Below are the code and all the weights of a small trained network. Each question names an input and a target symbol and asks about switching units off, where a switched-off unit gives its printed mean instead of its output.

import numpy as np


def w(rows, s, z=0):
    codes = np.array(rows[::2]) - 128.0
    scale = np.full(codes.shape[1], s)
    scale[-1] = z or s
    return codes * scale


def f(y):
    return y / 2 * (1 + np.tanh(0.7978845608 * (y + 0.044715 * y**3)))


def softmax(a):
    e = np.exp(a - a.max(-1, keepdims=True))
    return e / e.sum(-1, keepdims=True)


def log_softmax(a):
    a = a - a.max(-1, keepdims=True)
    return a - np.log(np.exp(a).sum(-1, keepdims=True))


def net(x, mask):
    ids = ['ΓΦαβδεζθλμξπσψω'.index(c) for c in x.split()]
    T = len(ids)
    res = E[ids] + P[:T]
    q, k, v = (res @ M[0].T for M in (Q, K, V))
    z = softmax(np.where(np.tri(T) > 0, q @ k.T / 2**0.5, -1e9)) @ v
    res = res + np.where(mask[0], z, O[0][:, -1]) @ O[0][:, :-1]
    y = f(res @ A[0][:, :-1].T + A[0][:, -1])
    res = res + np.where(mask[1:9], y, B[0][:, -1]) @ B[0][:, :-1]
    return log_softmax(res[-1] @ U[:, :-1].T + U[:, -1])


Q, K, V, O, A, B = {}, {}, {}, {}, {}, {}
E = w([
[102,152,91,138,120,125],'Γ',
[196,105,121,122,158,148],'Φ',
[130,140,6,86,158,114],'α',
[186,81,141,118,60,131],'β',
[37,136,55,101,34,70],'δ',
[171,72,144,61,234,202],'ε',
[2,173,57,129,162,153],'ζ',
[74,148,143,174,210,195],'θ',
[186,83,116,68,124,55],'λ',
[128,137,114,229,163,183],'μ',
[97,87,171,70,137,134],'ξ',
[167,146,61,169,114,155],'π',
[84,116,80,74,177,98],'σ',
[148,118,195,191,198,175],'ψ',
[146,173,135,209,108,136],'ω',
],0.022)
P = w([
[73,3,4,155,228,250],'0',
[117,160,130,135,167,28],'1',
[188,223,139,67,116,202],'2',
[124,19,52,214,221,199],'3',
[91,166,124,137,178,37],'4',
[195,215,135,62,107,202],'5',
[117,15,60,209,177,161],'6',
[86,167,120,142,193,57],'7',
[200,214,135,64,105,205],'8',
[104,34,66,218,183,143],'9',
[79,169,112,146,199,67],'10',
[205,214,137,59,112,208],'11',
],0.011)
Q[0] = w([
[186,112,198,158,107,254],'h0',
[191,158,154,148,13,218],'h0',
],0.0074)
K[0] = w([
[165,2,130,234,164,169],'h0',
[114,17,66,156,98,186],'h0',
],0.0078)
V[0] = w([
[123,68,76,131,131,145],'h0',
[130,93,38,21,85,253],'h0',
],0.0043)
O[0] = w([
[9,254,173,140,131,82,232],'h0',
[172,90,123,133,121,135,254],'h0',
],0.0092,0.0034)
A[0] = w([
[89,130,79,182,135,103,122],'n0',
[122,123,250,90,95,148,76],'n1',
[168,177,69,106,89,118,3],'n2',
[118,94,102,129,156,119,95],'n3',
[62,189,184,103,55,171,84],'n4',
[157,143,152,169,103,203,95],'n5',
[163,155,149,238,115,137,18],'n6',
[83,136,61,106,126,179,176],'n7',
],0.016,0.0042)
B[0] = w([
[158,125,139,69,104,237,227],'n0',
[171,51,67,164,148,127,159],'n1',
[93,155,198,213,1,127,176],'n2',
[65,125,147,96,1,181,186],'n3',
[111,106,209,118,187,191,182],'n4',
[31,116,15,32,134,103,204],'n5',
[148,81,177,116,93,68,220],'n6',
[146,103,151,163,190,13,254],'n7',
],0.01,0.009)
U = w([
[114,237,63,94,105,214,208],'Γ',
[198,155,105,135,176,136,214],'Φ',
[50,176,66,181,90,127,136],'α',
[140,103,106,221,130,85,169],'β',
[72,157,192,58,85,170,3],'δ',
[160,118,206,84,147,197,48],'ε',
[62,170,123,135,164,156,90],'ζ',
[91,187,151,199,140,223,176],'θ',
[139,146,127,99,146,31,55],'λ',
[112,78,127,154,75,244,142],'μ',
[69,13,75,203,130,128,152],'ξ',
[103,104,153,235,89,195,179],'π',
[73,163,98,55,130,93,4],'σ',
[123,90,179,188,173,93,53],'ψ',
[195,147,200,90,101,135,119],'ω',
],0.011,0.0059)

Each question gives the input, a string of symbols that net reads in full, and the target symbol t.
The units are the heads (2 rows each of Q, K, V and O) and the neurons (one row each of A and B). Each row of codes is followed by its name. A weight is (code - 128) times the scale printed after its matrix; where a second scale follows, it is the last column's (O, A, B and U).
mask holds one flag per unit, heads first, then neurons. A switched-off unit (its flag False) gives its mean, the last column of its rows in O or B, instead of its output. The means were averaged over made-up inputs and are rounded, as every weight is.
A unit's drop is (log p(t) with every unit on - log p(t) with that unit switched off) / (log p(t) with every unit on - log p(t) with every unit switched off).
The circuit of an input: a set's keep is (log p(t) with only the set's units on - log p(t) with every unit switched off) / (log p(t) with every unit on - log p(t) with every unit switched off). Starting from all 9 units, units are removed one at a time, each time the one whose removal leaves the highest keep (on an exact tie, the one counted first), for as long as the keep stays at least 0.8.
units of the circuit, in order: the units of the circuit, biggest drop first
unit that matters most: the unit with the biggest drop
k most important neurons: the k neurons with the biggest drops, biggest first
drop when u is switched off: that unit's drop, to one decimal
input σ Φ λ ξ ψ β, target μ: unit that matters most : n7
input ε α σ, target λ: units of the circuit, in order : (n7, n0)
input ε ε ξ, target ε: 2 most important neurons : (n4, n7)
input ξ Φ δ ξ ξ ξ μ ψ ψ, target ξ: 3 most important neurons : (n1, n5, n0)
input Φ σ Φ π Φ π, target α: units of the circuit, in order : (n5, n2)
input μ μ α ε π, target π: 4 most important neurons : (n2, n5, n7, n0)
input μ λ Φ λ, target μ: 4 most important neurons : (n7, n3, n5, n6)
input ω β Φ Φ σ ε β Γ, target Γ: units of the circuit, in order : (n0, n6)
input θ λ α ω μ Φ θ β β μ, target μ: 3 most important neurons : (n0, n3, n1)
input ζ ψ ξ, target ε: 4 most important neurons : (n4, n7, n5, n2)
input ξ μ Γ δ α, target α: 2 most important neurons : (n2, n3)
input Φ Φ ω δ ε ζ ω, target μ: 3 most important neurons : (n0, n7, n6)
input π Φ β ξ α, target α: 2 most important neurons : (n2, n7)
input θ θ Φ ζ π, target π: 3 most important neurons : (n2, n5, n0)
input μ ε Φ β λ π Γ α α Φ, target μ: 3 most important neurons : (n7, n3, n5)
input π α ω δ π ε σ σ ζ, target ψ: drop when n1 is switched off : 0.0
input ε θ π π β, target β: drop when n1 is switched off : 0.1
input ε α Φ λ ω θ α ξ, target ξ: drop when n0 is switched off : 0.4
input α μ ψ δ δ α δ ε ω, target δ: drop when n5 is switched off : 0.7
